Below is a small trained network, with its code and all its weights. Each question gives an input and a target symbol and asks what happens when units are switched off, that is, made to give their printed mean instead of their output.

import numpy as np


def w(rows, s, z=0):
    codes = np.array(rows[::2]) - 128.0
    scale = np.full(codes.shape[1], s)
    scale[-1] = z or s
    return codes * scale


def f(y):
    return np.maximum(y, 0)


def softmax(a):
    e = np.exp(a - a.max(-1, keepdims=True))
    return e / e.sum(-1, keepdims=True)


def log_softmax(a):
    a = a - a.max(-1, keepdims=True)
    return a - np.log(np.exp(a).sum(-1, keepdims=True))


def net(x, mask):
    ids = ['ΔΘΛζητ'.index(c) for c in x.split()]
    T = len(ids)
    res = E[ids] + P[:T]
    u = 0
    for l in range(3):
        q, k, v = (res @ M[l].T for M in (Q, K, V))
        z = softmax(np.where(np.tri(T) > 0, q @ k.T / 2**0.5, -1e9)) @ v
        res = res + np.where(mask[u], z, O[l][:, -1]) @ O[l][:, :-1]
        u += 1
        y = f(res @ A[l][:, :-1].T + A[l][:, -1])
        res = res + np.where(mask[u : u + 8], y, B[l][:, -1]) @ B[l][:, :-1]
        u += 8
    return log_softmax(res[-1] @ U[:, :-1].T + U[:, -1])


Q, K, V, O, A, B = {}, {}, {}, {}, {}, {}
E = w([
[180,119,187,66,127,255,87,163,190],'Δ',
[55,138,123,102,57,210,127,140,60],'Θ',
[159,157,152,91,175,89,225,194,120],'Λ',
[95,221,114,211,159,132,98,12,165],'ζ',
[146,78,47,172,100,36,84,146,142],'η',
[60,144,116,121,112,75,208,136,45],'τ',
],0.0068)
P = w([
[103,95,210,129,177,105,114,136,96],'0',
[163,178,133,115,94,97,106,147,156],'1',
[114,128,70,175,136,245,166,158,140],'2',
[123,88,123,72,53,133,119,45,85],'3',
[163,171,112,118,99,88,115,145,163],'4',
[103,135,57,182,134,254,169,144,132],'5',
],0.01)
Q[0] = w([
[65,108,68,175,117,59,116,89,84],'0.h1',
[196,124,187,39,26,2,25,121,107],'0.h1',
],0.0085)
K[0] = w([
[108,97,52,166,88,82,121,97,108],'0.h1',
[182,154,3,136,60,139,145,148,176],'0.h1',
],0.013)
V[0] = w([
[210,136,102,178,129,168,7,67,246],'0.h1',
[32,96,118,153,71,43,99,3,28],'0.h1',
],0.0046)
O[0] = w([
[72,137,130,109,107,102,158,151,236,2],'0.h1',
[103,82,124,157,254,136,69,107,106,106],'0.h1',
],0.0074,0.00069)
A[0] = w([
[121,137,99,144,153,148,168,156,179,178],'0.n1',
[110,60,127,119,115,146,106,106,104,175],'0.n2',
[167,107,140,152,163,2,127,188,113,255],'0.n3',
[216,125,118,113,94,93,89,129,181,119],'0.n4',
[175,66,154,125,120,48,50,192,175,191],'0.n5',
[151,206,104,123,129,144,108,134,181,175],'0.n6',
[115,125,162,92,84,47,186,122,121,118],'0.n7',
[187,229,199,102,138,109,130,95,198,83],'0.n8',
],0.0072,0.0022)
B[0] = w([
[115,98,96,165,71,156,132,164,136,226],'0.n1',
[178,106,144,105,154,177,122,68,111,215],'0.n2',
[45,85,103,93,243,33,173,165,197,240],'0.n3',
[164,25,91,150,104,172,127,101,198,223],'0.n4',
[118,12,142,140,210,134,95,189,130,231],'0.n5',
[157,86,104,184,75,87,95,179,170,252],'0.n6',
[82,127,98,108,186,157,254,78,119,191],'0.n7',
[251,84,118,163,156,121,137,31,156,231],'0.n8',
],0.0057,0.0029)
Q[1] = w([
[198,89,166,79,173,3,91,125,166],'1.h1',
[68,49,34,212,244,123,146,177,110],'1.h1',
],0.0069)
K[1] = w([
[150,114,6,144,104,96,154,117,169],'1.h1',
[82,90,126,137,233,73,109,118,111],'1.h1',
],0.012)
V[1] = w([
[174,89,173,25,80,191,147,175,84],'1.h1',
[168,139,162,98,79,197,16,3,108],'1.h1',
],0.0046)
O[1] = w([
[148,254,31,21,170,138,11,158,95,111],'1.h1',
[69,77,32,128,249,88,9,214,154,4],'1.h1',
],0.0041,0.0029)
A[1] = w([
[148,176,117,189,97,2,161,105,145,141],'1.n1',
[50,33,172,136,175,97,83,91,78,28],'1.n2',
[82,152,72,135,167,128,162,103,106,246],'1.n3',
[135,41,94,137,212,166,72,218,174,225],'1.n4',
[109,253,69,130,83,155,73,226,116,247],'1.n5',
[109,93,175,97,177,113,119,46,121,175],'1.n6',
[62,149,169,74,126,92,169,137,140,193],'1.n7',
[92,200,115,103,74,126,103,180,144,175],'1.n8',
],0.0059,0.0015)
B[1] = w([
[113,111,92,142,227,150,98,104,144,176],'1.n1',
[216,175,131,122,88,119,129,172,131,190],'1.n2',
[127,154,172,85,116,130,125,79,92,177],'1.n3',
[78,115,229,103,135,43,71,97,3,255],'1.n4',
[125,206,125,107,86,41,63,176,140,181],'1.n5',
[156,184,143,112,98,91,100,154,116,184],'1.n6',
[105,181,144,91,186,120,95,110,101,158],'1.n7',
[119,139,76,149,143,126,129,169,155,152],'1.n8',
],0.007,0.0049)
Q[2] = w([
[106,110,192,30,228,3,36,231,165],'2.h1',
[232,242,75,66,88,149,116,192,160],'2.h1',
],0.005)
K[2] = w([
[20,63,57,12,115,152,153,110,254],'2.h1',
[131,185,55,201,2,180,89,166,120],'2.h1',
],0.0063)
V[2] = w([
[131,185,87,155,102,207,125,3,111],'2.h1',
[108,169,176,111,149,56,92,230,84],'2.h1',
],0.0034)
O[2] = w([
[157,65,184,163,42,68,108,151,2,14],'2.h1',
[164,162,15,121,175,199,196,148,246,254],'2.h1',
],0.0037,0.0041)
A[2] = w([
[177,116,119,113,115,177,145,122,85,103],'2.n1',
[2,48,168,190,113,135,148,145,141,151],'2.n2',
[36,140,119,64,177,96,111,72,106,251],'2.n3',
[98,168,81,147,106,80,96,178,191,188],'2.n4',
[104,155,166,124,153,59,20,125,33,188],'2.n5',
[144,151,137,173,79,145,165,128,133,46],'2.n6',
[188,110,142,130,44,136,150,123,135,234],'2.n7',
[179,75,127,174,143,102,40,109,169,128],'2.n8',
],0.0067,0.0019)
B[2] = w([
[189,89,112,175,136,148,111,98,96,180],'2.n1',
[39,11,137,119,97,77,207,174,100,170],'2.n2',
[85,181,230,76,127,105,90,72,109,223],'2.n3',
[113,110,76,218,163,105,85,180,79,202],'2.n4',
[80,173,107,68,155,177,221,124,254,253],'2.n5',
[142,133,159,93,62,109,131,118,135,157],'2.n6',
[169,115,151,100,45,95,143,130,132,211],'2.n7',
[132,156,198,138,147,130,71,76,56,229],'2.n8',
],0.0063,0.0044)
U = w([
[98,179,76,155,106,94,101,211,138,113],'Δ',
[61,219,199,68,166,126,119,74,144,148],'Θ',
[210,124,172,120,19,92,91,102,62,247],'Λ',
[43,36,154,159,122,112,136,154,88,51],'ζ',
[152,91,38,103,125,177,214,108,255,118],'η',
[184,110,100,218,244,168,77,80,55,58],'τ',
],0.0052,0.0011)

Each question gives the input, a string of symbols that net reads in full, and the target symbol t.
The units are the heads (2 rows each of Q, K, V and O) and the neurons (one row each of A and B). Each row of codes is followed by its name. A weight is (code - 128) times the scale printed after its matrix; where a second scale follows, it is the last column's (O, A, B and U).
mask holds one flag per unit, layer by layer, with each layer's heads first. A switched-off unit (its flag False) gives its mean, the last column of its rows in O or B, instead of its output. The means were averaged over made-up inputs and are rounded, as every weight is.
A unit's drop is (log p(t) with every unit on - log p(t) with that unit switched off) / (log p(t) with every unit on - log p(t) with every unit switched off).
The circuit of an input: a set's keep is (log p(t) with only the set's units on - log p(t) with every unit switched off) / (log p(t) with every unit on - log p(t) with every unit switched off). Starting from the 12 units with the biggest drops (on a tie, the unit counted first), units are removed one at a time, each time the one whose removal leaves the highest keep (on an exact tie, the one counted first), for as long as the keep stays at least 0.8.
units of the circuit, in order: the units of the circuit, biggest drop first
unit that matters most: the unit with the biggest drop
top k neurons: the k neurons with the biggest drops, biggest first
top k neurons in layer l: the k neurons of layer l with the biggest drops, biggest first
input Θ ζ Δ η τ Λ, target Θ: top 3 neurons in layer 1 -> 1.n4, 1.n5, 1.n3
input Θ Δ τ Δ Δ Δ, target Θ: top 3 neurons -> 1.n4, 2.n5, 1.n5
input τ Λ τ Δ η Λ, target τ: units of the circuit, in order -> 0.h1
input η η Δ η, target η: units of the circuit, in order -> 1.n4, 0.n3, 1.h1, 0.h1
input η τ ζ Θ Δ Θ, target η: top 3 neurons -> 1.n4, 0.n3, 0.n5
input ζ Θ ζ η η Θ, target ζ: top 2 neurons in layer 2 -> 2.n2, 2.n5
input Δ η Δ Δ, target η: top 3 neurons -> 1.n4, 0.n7, 1.n5
input η Δ Θ Δ Δ ζ, target η: top 2 neurons -> 0.n3, 1.n4
input Δ Δ ζ, target Δ: top 2 neurons -> 1.n5, 2.n4
input η Δ Λ η Δ τ, target η: top 2 neurons -> 1.n4, 0.n3
input Θ Δ ζ, target Θ: top 2 neurons -> 2.n5, 1.n4
input Δ Δ ζ Λ Δ, target Λ: top 2 neurons in layer 0 -> 0.n8, 0.n4
input Λ η η Δ ζ, target τ: top 3 neurons in layer 2 -> 2.n8, 2.n5, 2.n4
input Θ τ Λ Δ ζ η, target Θ: unit that matters most -> 1.h1
input η Θ η η, target η: top 4 neurons -> 1.n4, 0.n3, 0.n5, 0.n7
input Θ Δ τ, target Θ: top 2 neurons -> 2.n5, 2.n3
input Θ Δ η, target Θ: top 3 neurons -> 1.n4, 2.n5, 2.n3
input Δ τ η, target Δ: top 2 neurons in layer 0 -> 0.n5, 0.n8
input Θ Θ Λ, target Θ: top 2 neurons in layer 0 -> 0.n2, 0.n6
input Δ η Δ η Θ, target Δ: top neuron in layer 1 -> 1.n5
input η η τ ζ η, target ζ: top 2 neurons -> 2.n2, 0.n5
